In the rows, 128 means zero.
Here are made-up objects, facts about them, and rows of numbers that follow some of those facts. Name the object behind each unnamed row.

Some rows with their names:
[157 113  99 139 118 117 150 134 115 115 123 142 169 115 177 153 138 129
 127 122 137 141  76 140 161  91 168 156 140 140 139 152 103 136 116 125
 102  92 149 102 148]: sketrobrol
[166 135 141 106 133 132 104  90 108 132 115 160 137 157  88 181 131 114
 107 158 109  85 126 108 171 106 109 105 101 107 157 103 160 128 105 118
 142 107 148 135 154]: gragrasun
[168 168 131 113 159 145  92 100 100 145 105 153 123 161  75 180 124 116
  88 164 110  94 116 128 154  97 106 109 118 128 146 111 169 115  93 119
 141 102 166 153 161]: foril
[150 135 158 151 128 125  93 150 135 113 146 121 116 155 109 138 127 123
 143 132 117 135 105 121 146 135 134  77  96 122 167 111 146  85 149 119
 109 137 147  99 119]: stoskes
[149 122 105 128 126 134 140 142 106 124 119 124 144 127 166 143 132 114
 124 124 137 134  83 147 142 100 144 146 140 145 128 161 114 130 133 129
 128  95 138  94 148]: notrul
[156 157  72  97 131 126 123 151  97 110 122 128 131 169 186 134 121 101
 141 130 165 113  94 199 152  95 137 169 153 149 138 165 140 115 146 134
 156 125 132  73 138]: tukil
[ 95 141 131 117 113 136 135 133 145 131 127 119 100  99 104  93 105 135
 134 113 110  97 182 126  87 167 106 136 131 141 107 109 165 129 135 131
 146 149 135 160  96]: brubam
[ 90 124 135 104  91  90 163 169 130 141 122 124 152 112 109  92 131 111
 105  86 129 121 127  69 125 141 135 122 125 125 102 131 140 129 166 128
 138 108 125 133 136]: fipu
[ 77 116 138 102  85  94 160 174 129 128 128 121 153 102 110  90 127 116
 103  89 121 123 130  68 116 137 133 126 126 127 103 125 133 130 168 128
 126 104 128 135 140]: momi
[120 141 207 106 152  92  93  70 155 143  96 108  93 161 108 129 109 147
  74 139 155 165 129 111 131 118  93 149 115  89 149 160 112  88 162  80
 132 150 110  98 116]: luplek
[141 146 163 168  95 112 155 225 155  86 127  99 130 111 122 133  90 119
 145  82 101 132  67 104 150 117 178  88  98 142 138 114 149  59 178 117
  99 103 222  63 118]: rubi
[132 174 149  81 155  86 100  94 137 139 116 110 103 146 113 123 106 139
 116 132 130 140 125 119 138 135  77 151 114 122 161 152 161 104 147  85
 100 144 112 133 101]: skidrin
[116 137 183 136 130 131 134  67 163 121  87  91  89 115 120 116  82 156
 105 132 162 147 161 141 107 140 112 169 141 109 107 144  94 111 148  92
 169 160 140 119 124]: livobar
[122 158 179 102 108  68 144  94 154 113  72  85 143  84 124 107  90 143
  94  88 157 147  94  64 159 135 122 193 120 126 131 186 123  97 173  62
 113 111 164 109 131]: gesis
[119  93  93 162 101 177 135 167 120 125 162 149 127 116 115 123 148 115
 169 132 109  97 171 143  94 148 152  84 133 131 100  69 131 159 101 185
 159 136 132 157 136]: zuzel
[105 106 140 129 127 128 158 142 117 138 109 130 123 147 136 143 122 119
  91 115 135 160 102 140 121  87 149 133 143 124 110 139  95 117 143 130
 149 105 132  87 149]: botrur
[126 120 121 121 125 123 151 150 113 126 115 121 143 124 156 119 129 120
 117 111 128 149  91 128 132 110 145 134 138 145 119 163 107 132 138 134
 116 105 129 109 135]: nido
[118  94 116 132 134 142 106 167 106 145 177 160 129 166 109 136 158 101
 141 146 100 118 143 117 127 120 133  59 107 110 137  73 147 146 114 166
 120 122 105 143 129]: klazo

There are 2 kinds of fact about the objects: ω, Λ.
ω: is of sort; Λ: uses
basal {ω=239, Λ=zolos}
bepur {ω=468, Λ=stoskes}
beskul {ω=122, Λ=zadrin}
bigristos {ω=122, Λ=plibren}
binugrak {ω=468, Λ=leklo}
bistes {ω=122, Λ=binugrak}
botrur {ω=213, Λ=brilam}
bregam {ω=468, Λ=trilum}
breplan {ω=468, Λ=plirul}
brilam {ω=468}
brizol {ω=239}
bromor {ω=239, Λ=klifla}
brubam {ω=239, Λ=fipu}
buli {ω=745, Λ=klazo}
dakaplir {ω=155, Λ=klaru}
dedek {ω=213, Λ=trafa}
dipogus {ω=213, Λ=sopafas}
disa {ω=239, Λ=zabrus}
disem {ω=213, Λ=plakam}
dostas {ω=213, Λ=nuplur}
dratozal {ω=155, Λ=fleder}
drazorer {ω=213, Λ=klupan}
drebokun {ω=155, Λ=gretos}
dregam {ω=122, Λ=zuzel}
drestar {ω=239, Λ=rudruk}
driplofil {ω=468, Λ=drebokun}
drizir {ω=122, Λ=tubrekek}
drozon {ω=122, Λ=fetro}
druskagin {ω=239, Λ=rezur}
druste {ω=745, Λ=sketrobrol}
duske {ω=239}
duvom {ω=122, Λ=pleram}
fetro {ω=122, Λ=flegris}
fipu {ω=122, Λ=momi}
flabim {ω=213, Λ=mogo}
fleder {ω=468, Λ=tratrol}
flegris {ω=122, Λ=gubegrin}
flife {ω=122, Λ=vepibros}
floke {ω=239, Λ=dedek}
flusus {ω=239, Λ=skabri}
foril {ω=745, Λ=nirom}
geplastar {ω=122, Λ=zufe}
gesis {ω=122}
gipu {ω=239, Λ=liponok}
gotuno {ω=239, Λ=floke}
gragrasun {ω=468, Λ=foril}
grali {ω=745, Λ=sosar}
greti {ω=122, Λ=skidrin}
gretos {ω=239, Λ=mibre}
griklidrek {ω=468, Λ=stuflim}
grilim {ω=239, Λ=flabim}
gropo {ω=122, Λ=trugrum}
gubegrin {ω=239, Λ=bigristos}
kebi {ω=122}
kebo {ω=155, Λ=gesis}
kegrel {ω=468, Λ=flife}
kestel {ω=239, Λ=tribrarer}
kiklam {ω=122, Λ=ripun}
kisil {ω=239}
klaru {ω=213}
klazo {ω=468, Λ=beskul}
kliduge {ω=745, Λ=rostul}
klifla {ω=239, Λ=bregam}
klupan {ω=468, Λ=duvom}
kodukli {ω=122, Λ=peber}
lastur {ω=745, Λ=tukil}
leklo {ω=468, Λ=brubam}
liponok {ω=213, Λ=ratul}
livobar {ω=213, Λ=lurik}
lostar {ω=745, Λ=potror}
luplek {ω=213, Λ=gipu}
lurik {ω=122, Λ=luplek}
metrek {ω=122, Λ=bromor}
mevan {ω=155}
mibre {ω=468}
mibrin {ω=155, Λ=zozor}
mizek {ω=122, Λ=dipogus}
mogo {ω=122, Λ=stados}
momi {ω=122, Λ=driplofil}
nidirin {ω=213, Λ=gotuno}
nido {ω=155, Λ=basal}
nirom {ω=468, Λ=geplastar}
notrul {ω=155, Λ=pari}
nuplur {ω=122, Λ=rodron}
pari {ω=745, Λ=lostar}
peber {ω=468, Λ=dostas}
plakam {ω=468, Λ=nido}
pleram {ω=122, Λ=duske}
plibren {ω=155, Λ=greti}
plirul {ω=155, Λ=druskagin}
pluplun {ω=122, Λ=drozon}
potror {ω=468, Λ=nidirin}
ratul {ω=239, Λ=kebo}
rezur {ω=155}
ripun {ω=239, Λ=kodukli}
rodron {ω=239, Λ=kestel}
rostul {ω=745, Λ=staza}
rubi {ω=122}
rudruk {ω=122, Λ=kegrel}
sagro {ω=239, Λ=rubi}
saklimik {ω=468, Λ=pluplun}
sesus {ω=239, Λ=lastur}
skabri {ω=239, Λ=kiklam}
skegrudas {ω=213, Λ=sesus}
sketrobrol {ω=122, Λ=vaklore}
skidrin {ω=239, Λ=livobar}
skoru {ω=122, Λ=gragrasun}
sokar {ω=468, Λ=notrul}
sopafas {ω=468, Λ=dregam}
sosar {ω=745, Λ=drizir}
stados {ω=155, Λ=kliduge}
staza {ω=213, Λ=disem}
stolom {ω=155}
stoskes {ω=468, Λ=grali}
stuflim {ω=155, Λ=botrur}
tinam {ω=745, Λ=brizol}
tisto {ω=468, Λ=breplan}
trafa {ω=468, Λ=zovim}
tratrol {ω=122, Λ=grilim}
tribrarer {ω=213, Λ=bepur}
trilum {ω=122, Λ=tuste}
trinabri {ω=239, Λ=flusus}
trugrum {ω=155, Λ=trinabri}
tubir {ω=122, Λ=drazorer}
tubrekek {ω=468, Λ=vobam}
tukil {ω=239, Λ=disa}
tuste {ω=468, Λ=bistes}
vaklore {ω=468, Λ=kisil}
vepibros {ω=468, Λ=skoru}
vobam {ω=122, Λ=sagro}
zabrus {ω=468, Λ=sokar}
zadrin {ω=468, Λ=mibrin}
zolos {ω=213, Λ=drestar}
zovim {ω=122}
zozor {ω=213, Λ=saklimik}
zufe {ω=745, Λ=tinam}
zuzel {ω=468, Λ=buli}

Which object is each row?
No name comes twice in this set of rows, the named rows included.
[105  77 159 195 143 152 177  86 161 140 107 129 117  73 116 165 104 173
 100 133  88 187 149 120  89 118 155 115 124 124 112 116  72 140  57 134
  94 112 156 165 117] | dedek
[ 95  93 133 158 121 105 211 130 143 141 110 135 178  50 115 151 120 155
  92  97  73 170  88  55 135 108 170 119 110 147 133 139 104 135  79 130
  34  59 174 157 121] | zovim

Now the same objects, written a new way:
Some rows with their names:
[140 144 129 129 120 129 118 126 124 129 138 124 142 174 120 135 137 138
 127 155 133 153 129 128 115 123 131 120]: plirul
[117 108 135 133 163 140 137 139 125 125 129 138 130 136 131 125 116 132
 126 125 131 135 121 124 118 116 128 143]: druskagin
[136 133 113 138 128 124 128 117 133 121 122 125 103 115 112 130 115 124
 112 139 114 130 126 123 132 144 134 123]: griklidrek
[115 117 148 172  98 104 150 124 143  89 128 141  98  80 133 167 120 129
 102 152 138 132 125 129 148 151 106 113]: peber
[167 126 143 119 148 116 110 116 117 137 113 125 157 120  63 124 136 129
 102  85 126 120 107 148 148 111 111 112]: flabim
[123 126 165 150  92 124 145 135 127 109 138 137 124 162 112 171 153 140
 132 166 146 156 128 129 126 136  92 107]: trugrum
[117 107 134 132 163 140 138 139 125 126 129 138 130 134 132 125 116 132
 127 124 129 137 121 125 118 115 129 143]: duske
[187 113  94 129 153 130 124 118 134 136 109 122 122 129  99 131 123 118
  93 125 112 117 113 124 140 132 125  96]: plakam
[ 89 129 156 131 151 144 149 153 115 145 132 124 112 125  98 127 109 133
 109 105  92 142 129 120  40  99 147 130]: brubam
[106 102 162 170 144 109 146 141 138  94 139 152 138  87 173 148 112 139
 107 134 157 134 119 133 131 111 121 136]: rodron
[173 128 140 106 154 131 129 132 106 158 130 134 144 111  94 115 149 127
  80 109 147 112 104 128 162 130 117  95]: kliduge
[118 158 151 114 160 100 131 125 140 126 114 126 136 165  69 140 118 131
 164 109 141 117 137 135 177 124 139 142]: dipogus
[108  91 113  95 130 148 130 126 122 135 139 163 125 171 135  90 104 135
 129 144 130 135 125 143  94 139 110 151]: skidrin
[114 114 126 144 172 160 114 126 104 115 126 121 125 113 144 120 137 130
 145 127 130 156 115 118 149 121 124 173]: floke
[167 128 115 150 144 124 110 116 120 138 114 129 120 116  79 124 121 117
  82 133 108 122 110 130 135 139 120 110]: fleder
[128 167 123 147 165 103 127 126 144 132 114 134 103 181  67 139 102 117
 145 158 124 110 139 116 174 155 148 137]: zuzel
[160 104  75  94 139 138 159 119 161 110 114 113 103 128 165 144 115 128
 138 130 123 123 138 110 137 133 147 107]: nirom
[130 140 106 150 136 147 103 102 110 108 117 103  97  86 131 126 139 122
 132 142 112 152 120 114 164 151 131 157]: zabrus

Rows to name:
No name comes twice in this set of rows, the named rows included.
[114 109 117  70  91 126 122 103 128 124 133 146 133 142 112  95 115 141
 140 115 130 133 131 159 115 140 109 140] | livobar
[115 112 130 143 169 156 119 128 109 118 126 124 124 117 142 122 134 130
 140 126 130 153 115 118 143 121 126 168] | sesus
[119 136 133 119 137 140 104 101 108 105 119  99 128  87 122 127 151 135
 158  99 132 154 121 133 174 124 127 166] | nidirin
[114 158 142 102 153 100 126 122 141 130 117 137 134 190  63 127 110 132
 170 121 142 114 141 141 174 136 136 146] | zozor
[125 154 111 130 145 111 122 120 143 134 119 145 102 185  75 122  97 120
 141 163 122 113 139 125 160 164 138 138] | saklimik
[129 162 121 146 162 108 126 127 144 131 114 132 103 172  75 138 105 118
 140 156 122 114 137 116 170 152 149 134] | sopafas
[131 173 134 126 150 112 116 133 136 144 134 142 140 253  73 133 121 131
 162 179 145 134 142 126 151 141 140 133] | mibrin
[ 96  88 176 165 133 125 165 148 133  97 131 155 116 111 136 166 129 136
 123 136 150 139 119 130 134 126  89 129] | ripun
[133  88 106  98 170 149 160 140 148 116 123 130 127 144 172 135 115 135
 146 117 138 133 131 116 122 108 139 131] | brizol
[137 122 111 102  88 140 112 114 120 132 146 141 140 184 130 108 130 142
 122 168 131 155 130 142  87 139 115 121] | kebo
[132 133 112  98  93 134 111 115 125 139 146 150 140 217 113 102 123 140
 138 180 136 147 137 143 101 148 117 127] | plibren

Now the same objects, written a new way:
Some rows with their names:
[137 168 172 118 123 183 150 127 103 164 149 111 180 184 104]: plakam
[132 162 106  80 126 120  96 141 121 111 131 129 115 100 131]: pleram
[111  99 126 116 150 126 168 138 135 104 105 128 106 142 123]: bromor
[ 97 139 154  97  83  61 118 158 103 148 132 126 132 123 179]: kodukli
[108 120 169 117  83  68 146 111 152 175 152 110  99 125 145]: dostas
[182 112 128 163 110 110 153 145 182  69 119 136 113 138 126]: floke
[217  91 178 216  87 106 104 145 167 111 108 157 136 127 132]: sokar
[129 135 109  97 126 107 142 122 145  80 138 102 100 146 113]: sagro
[109 125  96 132 128 154  91 122 114  96 165 112  93 115 111]: stolom
[103 201 163  83 139 174 126 183 145 142 137 108 178 155 135]: mogo
[110 109 138 122  97  79 170 133 131 119 130 113 119 156 143]: skabri
[173 119 145 137 114 119  89 112 138 102 128 126 120 136  94]: trafa
[118 154 124 114 141 140 134  99 138 116 114 124 173  87 181]: dregam
[103 119 108 147 128 159 107 130 115 111 162 119 109 115 125]: stuflim
[ 77  98 148  82 170 153 111 167 107 129  71 166  97  85 151]: trilum
[141 133 137 136 127 132 138 113 168 152 137 131 111 110 112]: skegrudas
[123 195 171 103 138 200 163 141 178 174 160 101 146 162 100]: staza
[140 113 152 139 122 123 115 108 113 141 127 127 145 141 113]: tisto

Which object is each row?
No name comes twice in this set of rows, the named rows included.
[113 177 146  94 134 152 119 166 138 135 132 124 160 133 144] | tratrol
[116 115 110  96 153 134 143 132 137  73 115 120  80 138 101] | gretos
[155 144 105 118 116 165 220 122  93 131 146 139 126 158 128] | drestar
[213 114 156 191 100 123 131 140 218 121 124 155 102  96 128] | nidirin
[130 114 152 157 137 140 136  48 134 123 109 105 189 116 147] | zuzel
[147 155 105  93 135 132 103  99 168 112 153 117  64 109  77] | klaru
[131 123 169 136 127 138 116 128 121 143 122 118 161 160 108] | fleder
[100  85 132 114 165 136 166 141 135 101  89 139  97 138 121] | klifla
[148 122 134 125 124 121  91 104 116 114 132 117 126 138  93] | vaklore
[169 136  86 112  97 146 176 114  48 159 139 183 116  90 171] | skoru
[119 163 128  87 113 101 108 142 121 121 130 123 124 114 151] | vobam
[114 179 179 111 143 179 150 144 191 162 150  97 139 157 105] | flabim
[ 82 172 164 133 142 216 127 169 138 131 169  80 160 170 118] | stados
[104 125  86 138 138 149  81 139 114 109 173 119 102 126 100] | kebo
[106 167 131 138 119 220 152 143  96 145 185 108 143 156 134] | nido

